Here is a tiny trained network, its code and every weight. The questions are about switching its units off for an input and a class, where a switched-off unit gives its printed mean instead of its output.

import numpy as np


def w(rows, s, z=0):
    codes = np.array(rows[::2]) - 128.0
    scale = np.full(codes.shape[1], s)
    scale[-1] = z or s
    return codes * scale


def f(y):
    return y / 2 * (1 + np.tanh(0.7978845608 * (y + 0.044715 * y**3)))


def log_softmax(a):
    a = a - a.max(-1, keepdims=True)
    return a - np.log(np.exp(a).sum(-1, keepdims=True))


def net(x, mask):
    res = np.array(x, float).reshape(1, 5) / 4 @ E
    y = f(res @ A[0][:, :-1].T + A[0][:, -1])
    res = res + np.where(mask, y, B[0][:, -1]) @ B[0][:, :-1]
    return log_softmax(res[-1] @ U[:, :-1].T + U[:, -1])


A, B = {}, {}
E = w([
[109,76,88,117],'x0',
[122,155,123,2],'x1',
[56,100,192,142],'x2',
[43,178,55,144],'x3',
[131,128,132,129],'x4',
],0.01)
A[0] = w([
[138,168,143,71,105],'neuron 1',
[109,139,168,132,134],'neuron 2',
[150,104,137,219,88],'neuron 3',
[191,169,88,144,128],'neuron 4',
[153,114,108,189,236],'neuron 5',
[67,170,97,141,174],'neuron 6',
[86,125,123,43,111],'neuron 7',
[115,198,65,143,87],'neuron 8',
[179,101,37,131,178],'neuron 9',
[163,108,181,105,71],'neuron 10',
[230,56,180,100,96],'neuron 11',
[212,193,71,123,109],'neuron 12',
[107,30,74,117,255],'neuron 13',
[133,159,143,58,114],'neuron 14',
[70,164,117,135,134],'neuron 15',
[126,143,136,88,64],'neuron 16',
[64,84,152,136,173],'neuron 17',
[143,86,115,177,152],'neuron 18',
[123,79,121,129,238],'neuron 19',
[148,117,145,96,100],'neuron 20',
[127,106,118,46,153],'neuron 21',
[141,82,183,114,126],'neuron 22',
[172,108,172,129,171],'neuron 23',
[133,143,161,88,64],'neuron 24',
[47,105,175,139,138],'neuron 25',
[218,138,101,149,102],'neuron 26',
[120,172,157,70,104],'neuron 27',
[69,191,90,123,83],'neuron 28',
[109,142,120,48,40],'neuron 29',
[130,250,209,144,116],'neuron 30',
],0.012,0.0034)
B[0] = w([
[52,137,119,162,187],'neuron 1',
[165,103,121,102,142],'neuron 2',
[68,132,98,222,199],'neuron 3',
[119,68,227,142,194],'neuron 4',
[86,169,129,136,204],'neuron 5',
[219,114,79,78,211],'neuron 6',
[59,160,109,165,218],'neuron 7',
[179,72,111,98,202],'neuron 8',
[79,125,253,92,218],'neuron 9',
[130,51,62,128,172],'neuron 10',
[183,119,44,134,254],'neuron 11',
[102,95,176,96,229],'neuron 12',
[130,239,149,70,208],'neuron 13',
[42,151,126,188,202],'neuron 14',
[182,72,85,78,182],'neuron 15',
[43,100,87,143,147],'neuron 16',
[143,116,176,62,178],'neuron 17',
[83,154,137,185,172],'neuron 18',
[171,207,164,163,166],'neuron 19',
[123,126,77,171,150],'neuron 20',
[67,196,135,184,215],'neuron 21',
[199,101,120,95,176],'neuron 22',
[209,154,97,141,190],'neuron 23',
[122,81,134,184,152],'neuron 24',
[159,97,173,112,186],'neuron 25',
[175,84,185,169,199],'neuron 26',
[82,134,100,150,188],'neuron 27',
[158,57,80,106,208],'neuron 28',
[79,76,130,163,195],'neuron 29',
[116,205,148,60,201],'neuron 30',
],0.006,0.0074)
U = w([
[67,144,91,222,15],'0',
[172,71,47,128,83],'1',
[110,75,255,76,76],'2',
[128,200,163,112,252],'3',
[135,177,118,142,197],'4',
],0.0099,0.0025)

Each question gives the input, the list of numbers given to net, and the class t.
The units are the neurons (one row each of A and B). Each row of codes is followed by its name. A weight is (code - 128) times the scale printed after its matrix; where a second scale follows, it is the last column's (A, B and U).
mask holds one flag per neuron, in row order. A switched-off neuron (its flag False) gives its mean, the last column of its row in B, instead of its output. The means were averaged over made-up inputs and are rounded, as every weight is.
A unit's drop is (log p(t) with every unit on - log p(t) with that unit switched off) / (log p(t) with every unit on - log p(t) with every unit switched off).
The circuit of an input: a set's keep is (log p(t) with only the set's units on - log p(t) with every unit switched off) / (log p(t) with every unit on - log p(t) with every unit switched off). Starting from the 12 units with the biggest drops (on a tie, the unit counted first), units are removed one at a time, each time the one whose removal leaves the highest keep (on an exact tie, the one counted first), for as long as the keep stays at least 0.8.
circuit, biggest first: the units of the circuit, biggest drop first
top k neurons: the k neurons with the biggest drops, biggest first
drop when u is switched off: that unit's drop, to one decimal
input [8,1,-6,-1,7], class 3: circuit, biggest first : neuron 13; neuron 28
input [-6,-7,3,-8,6], class 1: circuit, biggest first : neuron 11; neuron 10
input [-1,-8,-3,-7,-2], class 0: circuit, biggest first : neuron 3
input [7,0,-6,0,7], class 3: circuit, biggest first : neuron 13; neuron 28
input [8,-2,-5,-6,-2], class 3: top 2 neurons : neuron 13; neuron 9
input [-6,8,-7,5,-3], class 0: circuit, biggest first : neuron 14; neuron 1; neuron 29
input [5,-4,7,8,2], class 1: circuit, biggest first : neuron 6; neuron 15
input [-4,-3,6,5,1], class 2: circuit, biggest first : neuron 25; neuron 17
input [8,-5,-3,-3,3], class 3: circuit, biggest first : neuron 13; neuron 9; neuron 19
input [2,7,-8,7,6], class 2: circuit, biggest first : neuron 9; neuron 12
input [8,-6,-4,0,-6], class 3: circuit, biggest first : neuron 13; neuron 9
input [4,-5,-7,-1,-5], class 2: circuit, biggest first : neuron 9; neuron 4
input [4,5,7,-8,1], class 1: top 2 neurons : neuron 11; neuron 10
input [8,0,6,1,7], class 3: circuit, biggest first : neuron 13
input [5,-3,-5,4,3], class 2: top 2 neurons : neuron 9; neuron 11
input [-1,3,1,5,2], class 1: drop when neuron 28 is switched off : 0.2
input [5,6,-3,0,-3], class 0: drop when neuron 7 is switched off : 0.1
input [2,6,-6,5,1], class 0: drop when neuron 14 is switched off : 0.3
